[128 = 0]

[105 102 155 117 156 127 153 117 146 117 147 134 110 117 102 147 147 130
 134 128 161 132 129 116 180  79 140 104]	Q149 Q160
[115 148 151 131 230 125 178  98 147 122 160 141 104 127  96 164  96 124
 107  96 156 127 125 128 201 114 190  83]	Q149 Q852
[113  93 157 101 114 119 109 125 129 145 137 131 128 122 125 146 167 140
 124 144 131 137 121 122 161  85 131 109]	Q411 Q35
[115 108 130 116 149 122 134 117 146 118 144 147 116 125  97 179 130 133
 132 120 152 140 116 134 196 119 171 123]	Q149 Q852
[134 194 180 142 218 133 129 110 150 158 147 126 128 130 144 142  72 114
 121 110 138 119 138 105 167 155 165  76]	Q411 Q267
[112  95 118 119  84 121 146 131 115 125 122 128 117 122 146 116 151 120
 140 160 143 132 132 114 139  84 108 130]	Q149 Q553
[100  77 120 107 132 124 141 131 142 121 143 138 119 122 100 152 166 131
 138 122 165 137 125 122 183  63 155 113]	Q149 Q553
[124 112 145  92 113 129 120 132 106 146 131 149 134 128 123 150 151 118
 135 128 127 123 118 127 147  78 126 109]	Q411 Q267
[116 122 174 111 153 136 117 111 141 134 139 130 117 125 121 153 137 130
 149 139 152 130 116 116 177  93 153  97]	Q411 Q584
[115  94 147 112 135 126 129 114 129 133 142 142 131 124 107 145 153 133
 126 126 144 129 120 122 163  87 144 110]	Q149 Q852
[113 108 178 114 151 135 111 120 156 138 150 138 117 128 113 168 161 113
 144 140 157 133 115 119 190  77 164  97]	Q411 Q35
[ 99  71 144 110 141 122 144 122 140 111 146 141 110 120  94 161 181 128
 141 138 161 133 119 116 186  70 152 120]	Q149 Q553
[123 123 131 120 151 128 162 118 131 123 134 130 121 118 124 129 108 125
 118 117 148 121 132 133 155 116 139 117]	Q149 Q160
[116 141 163 109 182 136 117 112 143 158 144 135 110 125 119 143 122 125
 144 122 150 123 117 125 172  99 171  97]	Q411 Q35
[129 135 167 111 127 129 110 141 147 142 141 130 139 134 117 162 161 113
 154 140 137 130 125 118 157  96 160 121]	Q411 Q267
[132 117 142 122 144 118 158 126 131 132 150 136 141 125 121 135 132 117
 123 121 140 125 135 120 156  93 140 113]	Q149 Q553
[114 114 187 105 167 133 105 115 141 136 151 130 122 133 111 172 154 122
 146 136 148 130 119 108 184  91 155  86]	Q411 Q267
[133 126 166 126 126 128 122 139 148 139 130 134 125 133 120 155 163 112
 144 138 139 130 133 108 146 111 123 111]	Q411 Q267
[ 95  48 148 110  93 100 129 138 138 119 133 141 111 125 117 161 204 122
 150 161 152 152 114 104 172  47 142 120]	Q149 Q553
[137 165 168 123 167 128 132 132 154 148 138 123 133 143 122 144 125 108
 130 127 143 121 131 121 154 121 134 112]	Q411 Q584
[110 111 142 105 184 131 143 107 126 130 149 145 105 113 115 140 112 134
 120 125 157 128 128 115 174 107 160  96]	Q149 Q160
[ 90 149 182  82 252 141 119  93 162 132 186 149  68 133  72 203 113 123
 135 108 189 132 115 127 252  76 235  72]	Q149 Q160
[103 104 144 123 147 129 152 116 138 139 144 129 104 128 103 145 134 128
 136 140 149 129 126 111 160  90 149 101]	Q149 Q160
[102  65 150 118 143 121 121 127 133 108 150 132  98 117  89 177 183 130
 145 137 161 142 122 116 192  51 163 111]	Q149 Q553
[110  56 136 107  75 111 144 138 114 117 126 131 145 117 109 135 191 141
 135 144 135 139 123 113 129  79 105 122]	Q149 Q160
[132  98 129 102 101 129 163 130 111 135 138 131 141 125 142 108 133 133
 130 148 126 130 140 143 128 114 108 140]	Q149 Q852
[ 98  87 136 111 117 123 150 128 126 121 148 146 130 121 116 139 159 126
 123 139 151 129 115 123 164  79 138 115]	Q149 Q553
[122 106 155 119 114 127  99 135 150 134 134 133 139 134 112 164 169 125
 146 133 131 103 113 122 146 102 140 121]	Q411 Q267
[119 122 162 108 138 127 126 121 141 141 126 129 126 128 129 152 153 124
 134 135 141 123 123 114 160 102 142 105]	Q411 Q267
[101 107 184 108 145 129  86 129 154 146 155 139 105 143 104 185 165 122
 167 147 159 131 115 112 196  58 164  91]	Q411 Q584
[139 189 158 134 215 130 140 116 146 145 148 133 117 127 139 138  85 113
 114 113 147 120 148 121 157 149 169  88]	Q411 Q267
[ 94 119 168 120 162 128  96 115 137 144 140 128 113 137 109 166 156 124
 145 136 163 131 112 108 183  93 158  79]	Q411 Q35

[113 133 163  89 123 139 127 119 145  84 128 117 145 114 116 115 146 144
 138 122 139 122 153 105 126 144 135 179]	(28) X
[125 156 127 160 117 113 126 124 128 129 134 112  90 101 139 115 172 129
 125 122 133 136 117 133 119 136 127 115]	(36) M
[ 97 148 145 112 134 133 124 126 144  87 123 117 152  98 116 118 147 144
 134 121 143 120 147 123 125 138 132 158]	(28) Y
[116 159 123 132 116 117 126 135 121 147 133 120  90 105 143 111 162 119
 117 128 122 120 132 127 134 131 121 100]	(36) M
[117 155 128 139 126 123 128 136 118 136 119 117 105  95 129 125 171 126
 129 133 138 123 119 127 125 130 125 134]	(36) D
[109 135 145  82 123 137 125 124 140  98 115 126 131  75 126 108 138 137
 126 126 149 133 146 115 130 125 133 152]	(28) X
[124 152 132 159 122 113 130 128 124 143 132 109 103  93 135 114 177 110
 109 126 122 138 128 123 123 135 124 121]	(36) M
[120 150 159 104 133 128 131 127 136 114 116 120 145  96 112 115 160 139
 139 120 149 123 146 100 125 128 130 173]	(28) X
[116 139 152 115 124 136 123 130 149  97 128 134 116  89 125 111 125 135
 146 125 139 118 148 102 121 141 130 169]	(28) X
[111 159 146 112 134 140 123 138 151 108 129 120 160 106 125 114 148 135
 150 118 127 117 149 132 134 136 141 163]	(28) Y
[126 164 149  94 124 134 125 129 135 112 109 129 140  92 117 116 152 136
 140 125 155 119 151  94 128 120 132 177]	(28) X
[113 144 147 109 131 130 122 121 139 101 124 117 133  95 118 108 171 137
 131 129 139 108 151 121 122 141 130 176]	(28) Y
[ 96 162 144 119 131 135 130 126 147  89 116 131 133  77 109 116 139 143
 149 109 156 118 143 106 122 131 131 174]	(28) Y
[113 149 166 109 130 132 125 114 146  99 123 119 136  96 124 107 155 136
 133 122 141 117 148 100 120 133 135 183]	(28) Y
[118 147 131 143 122 128 133 124 131 125 133 118 104  98 131 114 152 130
 117 146 129 119 125 139 124 129 131 107]	(36) M
[126 150 119 139 114 121 129 145 119 143 130 117 109 102 148 121 158 114
 116 129 131 131 129 146 124 129 133 100]	(36) M
[109 157 150 103 134 142 112 120 133 112 114 126 137  73 125 118 136 142
 131 115 136  98 150 112 125 134 129 163]	(28) Y
[110 140 157  95 130 143 119 115 152  76 123 130 118  76 117 119 134 159
 155 129 159 105 142 116 120 133 134 174]	(28) X
[117 153 153 119 119 135 126 120 141 108 125 122 123  83 120 107 129 126
 119 119 126 125 145  96 123 129 129 168]	(28) X
[138 153 142 119 117 137 122 128 131 139 132 125 129 101 132 113 143 127
 141 124 142 135 144 112 124 123 134 143]	(28) X
[126 162 124 144 122 127 131 128 118 156 134 131  90  97 131 113 147 122
 138 137 121 115 124 119 110 130 119  97]	(36) D
[128 155 117 157 123 122 139 137 119 144 129 101  88 108 132 118 164 121
 123 140 137 131 115 124 121 123 121  99]	(36) M
